Here is a tiny trained network, its code and every weight. The questions are about switching its units off for an input and a class, where a switched-off unit gives its printed mean instead of its output.

import numpy as np


def w(rows, s, z=0):
    codes = np.array(rows[::2]) - 128.0
    scale = np.full(codes.shape[1], s)
    scale[-1] = z or s
    return codes * scale


def f(y):
    return np.maximum(y, 0)


def log_softmax(a):
    a = a - a.max(-1, keepdims=True)
    return a - np.log(np.exp(a).sum(-1, keepdims=True))


def net(x, mask):
    res = np.array(x, float).reshape(1, 4) / 4 @ E
    y = f(res @ A[0][:, :-1].T + A[0][:, -1])
    res = res + np.where(mask, y, B[0][:, -1]) @ B[0][:, :-1]
    return log_softmax(res[-1] @ U[:, :-1].T + U[:, -1])


A, B = {}, {}
E = w([
[197,88,231,49],'x0',
[72,94,155,33],'x1',
[48,45,194,254],'x2',
[100,19,33,20],'x3',
],0.0097)
A[0] = w([
[99,117,54,77,253],'n1',
[159,116,139,114,22],'n2',
[74,111,80,231,179],'n3',
[178,90,199,122,185],'n4',
[109,147,77,113,207],'n5',
[166,76,210,101,47],'n6',
[179,46,165,33,210],'n7',
[150,126,55,118,61],'n8',
[183,81,189,67,117],'n9',
[141,159,45,68,98],'n10',
[247,144,84,110,203],'n11',
[149,79,212,38,184],'n12',
[153,73,161,97,172],'n13',
[173,173,196,83,190],'n14',
[38,82,73,82,138],'n15',
[108,127,88,78,245],'n16',
[12,82,67,105,146],'n17',
[126,163,174,234,171],'n18',
],0.014,0.004)
B[0] = w([
[168,89,112,31,212],'n1',
[122,161,128,149,142],'n2',
[183,80,134,170,214],'n3',
[113,169,105,193,195],'n4',
[155,109,200,71,170],'n5',
[78,133,98,185,189],'n6',
[113,160,44,128,249],'n7',
[179,130,145,76,165],'n8',
[114,177,66,137,211],'n9',
[201,142,127,94,204],'n10',
[178,188,125,132,217],'n11',
[83,145,71,142,235],'n12',
[141,142,86,159,185],'n13',
[51,230,136,128,212],'n14',
[118,61,88,95,210],'n15',
[133,115,103,85,194],'n16',
[122,61,104,113,213],'n17',
[115,122,174,248,227],'n18',
],0.013,0.018)
U = w([
[96,132,168,99,36],'0',
[60,165,66,160,85],'1',
[195,167,127,68,140],'2',
[161,76,170,212,253],'3',
[121,33,88,68,84],'4',
[73,189,247,178,162],'5',
],0.014,0.0049)

Each question gives the input, the list of numbers given to net, and the class t.
The units are the neurons (one row each of A and B). Each row of codes is followed by its name. A weight is (code - 128) times the scale printed after its matrix; where a second scale follows, it is the last column's (A, B and U).
mask holds one flag per neuron, in row order. A switched-off neuron (its flag False) gives its mean, the last column of its row in B, instead of its output. The means were averaged over made-up inputs and are rounded, as every weight is.
A unit's drop is (log p(t) with every unit on - log p(t) with that unit switched off) / (log p(t) with every unit on - log p(t) with every unit switched off).
unit that matters most: the unit with the biggest drop
k most important neurons: the k neurons with the biggest drops, biggest first
drop when u is switched off: that unit's drop, to one decimal
input [-5,6,-8,5], class 4: unit that matters most => n15
input [4,7,-8,2], class 1: 4 most important neurons => (n12 n7 n14 n9)
input [-1,5,-8,-8], class 5: 2 most important neurons => (n14 n1)
input [7,-8,-6,2], class 1: 2 most important neurons => (n14 n7)
input [2,5,-8,-8], class 1: 2 most important neurons => (n14 n18)
input [7,-6,-3,7], class 1: 2 most important neurons => (n7 n12)
input [-4,4,-2,-2], class 4: 2 most important neurons => (n11 n14)
input [2,-3,5,-8], class 5: drop when n15 is switched off => 0.2
input [-7,-7,3,1], class 3: drop when n11 is switched off => 0.0
input [-1,3,-3,-2], class 2: drop when n18 is switched off => 0.1
